Below is a small trained network, with its code and all its weights. Each question gives an input and a class and asks what happens when units are switched off, that is, made to give their printed mean instead of their output.

import numpy as np


def w(rows, s, z=0):
    codes = np.array(rows[::2]) - 128.0
    scale = np.full(codes.shape[1], s)
    scale[-1] = z or s
    return codes * scale


def norm(h):
    return h / np.sqrt((h * h).mean(-1, keepdims=True) + 1e-5)


def f(y):
    return np.maximum(y, 0)


def log_softmax(a):
    a = a - a.max(-1, keepdims=True)
    return a - np.log(np.exp(a).sum(-1, keepdims=True))


def net(x, mask):
    res = np.array(x, float).reshape(1, 2) / 4 @ E
    u = 0
    for l in range(2):
        y = f(norm(res) @ A[l][:, :-1].T + A[l][:, -1])
        res = res + np.where(mask[u : u + 13], y, B[l][:, -1]) @ B[l][:, :-1]
        u += 13
    return log_softmax(norm(res)[-1] @ U[:, :-1].T + U[:, -1])


A, B = {}, {}
E = w([
[154,191,190,99,13,73,107,118],'x0',
[92,161,230,171,226,90,142,6],'x1',
],0.011)
A[0] = w([
[94,208,165,183,29,211,131,200,72],'0.n0',
[150,161,126,191,71,193,152,167,104],'0.n1',
[136,131,136,167,150,86,131,83,90],'0.n2',
[124,254,167,126,106,190,102,111,134],'0.n3',
[137,127,95,144,124,89,126,137,130],'0.n4',
[222,62,118,84,49,134,196,104,185],'0.n5',
[171,76,100,100,104,131,104,54,5],'0.n6',
[180,68,84,85,173,190,180,72,140],'0.n7',
[142,56,149,149,174,140,118,86,177],'0.n8',
[157,112,173,50,201,179,113,190,9],'0.n9',
[128,147,142,128,165,116,25,85,150],'0.n10',
[136,119,110,64,124,159,196,152,176],'0.n11',
[87,85,151,117,125,185,247,72,72],'0.n12',
],0.0074,0.0017)
B[0] = w([
[70,103,120,121,203,78,194,47,242],'0.n0',
[160,95,105,194,133,165,28,130,201],'0.n1',
[65,125,33,138,44,112,87,150,218],'0.n2',
[161,3,139,149,126,207,217,138,230],'0.n3',
[96,203,125,139,67,107,174,159,153],'0.n4',
[146,190,202,162,178,170,113,164,248],'0.n5',
[181,138,132,106,175,79,129,191,128],'0.n6',
[178,177,184,122,78,101,125,91,252],'0.n7',
[87,219,124,201,94,166,156,152,248],'0.n8',
[162,129,140,196,94,102,117,68,174],'0.n9',
[97,158,211,124,165,185,23,210,217],'0.n10',
[101,155,165,185,176,225,49,127,213],'0.n11',
[241,92,47,113,75,182,105,126,205],'0.n12',
],0.006,0.0043)
A[1] = w([
[90,142,119,146,157,36,110,11,191],'1.n0',
[141,116,143,184,131,152,126,138,193],'1.n1',
[107,48,160,108,116,177,136,179,113],'1.n2',
[147,109,63,100,168,170,122,160,159],'1.n3',
[166,90,181,89,41,87,114,92,3],'1.n4',
[106,132,76,144,211,133,162,99,68],'1.n5',
[127,114,75,136,186,135,174,168,96],'1.n6',
[90,88,172,83,72,146,174,98,200],'1.n7',
[137,101,50,51,94,136,95,166,104],'1.n8',
[127,106,110,106,110,116,137,189,46],'1.n9',
[115,120,143,58,83,30,117,103,97],'1.n10',
[182,165,173,32,118,88,161,160,78],'1.n11',
[61,133,158,127,165,80,184,57,137],'1.n12',
],0.011,0.0026)
B[1] = w([
[196,143,145,96,131,49,115,200,236],'1.n0',
[108,165,48,71,161,146,140,95,253],'1.n1',
[112,167,130,97,120,167,118,106,183],'1.n2',
[139,102,182,129,103,41,180,103,215],'1.n3',
[126,60,123,119,156,123,179,70,208],'1.n4',
[146,26,137,117,44,78,163,101,200],'1.n5',
[158,118,143,133,16,86,213,57,183],'1.n6',
[144,147,40,160,143,155,111,113,198],'1.n7',
[60,164,243,130,197,85,49,155,194],'1.n8',
[153,148,131,131,229,92,90,123,159],'1.n9',
[148,66,3,207,167,138,197,81,167],'1.n10',
[128,27,124,164,154,70,238,81,174],'1.n11',
[89,155,155,82,85,185,57,254,233],'1.n12',
],0.0078,0.0073)
U = w([
[124,174,208,114,151,73,50,217,254],'0',
[177,31,116,152,112,64,246,32,33],'1',
[112,196,56,105,146,221,114,82,41],'2',
],0.013,0.0013)

Each question gives the input, the list of numbers given to net, and the class t.
The units are the neurons (one row each of A and B). Each row of codes is followed by its name. A weight is (code - 128) times the scale printed after its matrix; where a second scale follows, it is the last column's (A, B and U).
mask holds one flag per neuron, layer by layer. A switched-off neuron (its flag False) gives its mean, the last column of its row in B, instead of its output. The means were averaged over made-up inputs and are rounded, as every weight is.
A unit's drop is (log p(t) with every unit on - log p(t) with that unit switched off) / (log p(t) with every unit on - log p(t) with every unit switched off).
The circuit of an input: a set's keep is (log p(t) with only the set's units on - log p(t) with every unit switched off) / (log p(t) with every unit on - log p(t) with every unit switched off). Starting from the 12 units with the biggest drops (on a tie, the unit counted first), units are removed one at a time, each time the one whose removal leaves the highest keep (on an exact tie, the one counted first), for as long as the keep stays at least 0.8.
circuit, biggest first: the units of the circuit, biggest drop first
most important unit: the unit with the biggest drop
k most important neurons: the k neurons with the biggest drops, biggest first
k most important neurons of layer l: the k neurons of layer l with the biggest drops, biggest first
drop of u: that unit's drop, to one decimal
input [0,-3], class 2: circuit, biggest first : [1.n0 1.n5]
input [8,6], class 1: circuit, biggest first : [1.n10]
input [-4,-5], class 0: 2 most important neurons : [1.n8 1.n3]
input [-6,-6], class 0: 4 most important neurons : [1.n8 0.n0 0.n3 1.n4]
input [-2,3], class 2: 4 most important neurons : [0.n0 0.n12 0.n8 0.n10]
input [0,3], class 2: 2 most important neurons : [0.n0 0.n10]
input [-6,-5], class 1: 2 most important neurons of layer 0 : [0.n10 0.n2]
input [-4,-4], class 0: 2 most important neurons of layer 1 : [1.n8 1.n4]
input [4,-3], class 1: 2 most important neurons of layer 1 : [1.n11 1.n12]
input [1,-2], class 2: 3 most important neurons of layer 1 : [1.n0 1.n8 1.n12]
input [1,0], class 2: 2 most important neurons : [0.n3 1.n12]
input [-2,2], class 2: drop of 0.n12 : 0.2
input [-3,1], class 2: drop of 0.n7 : 1.9
input [-7,-8], class 0: drop of 1.n3 : 0.2
input [7,-5], class 1: most important unit : 0.n0
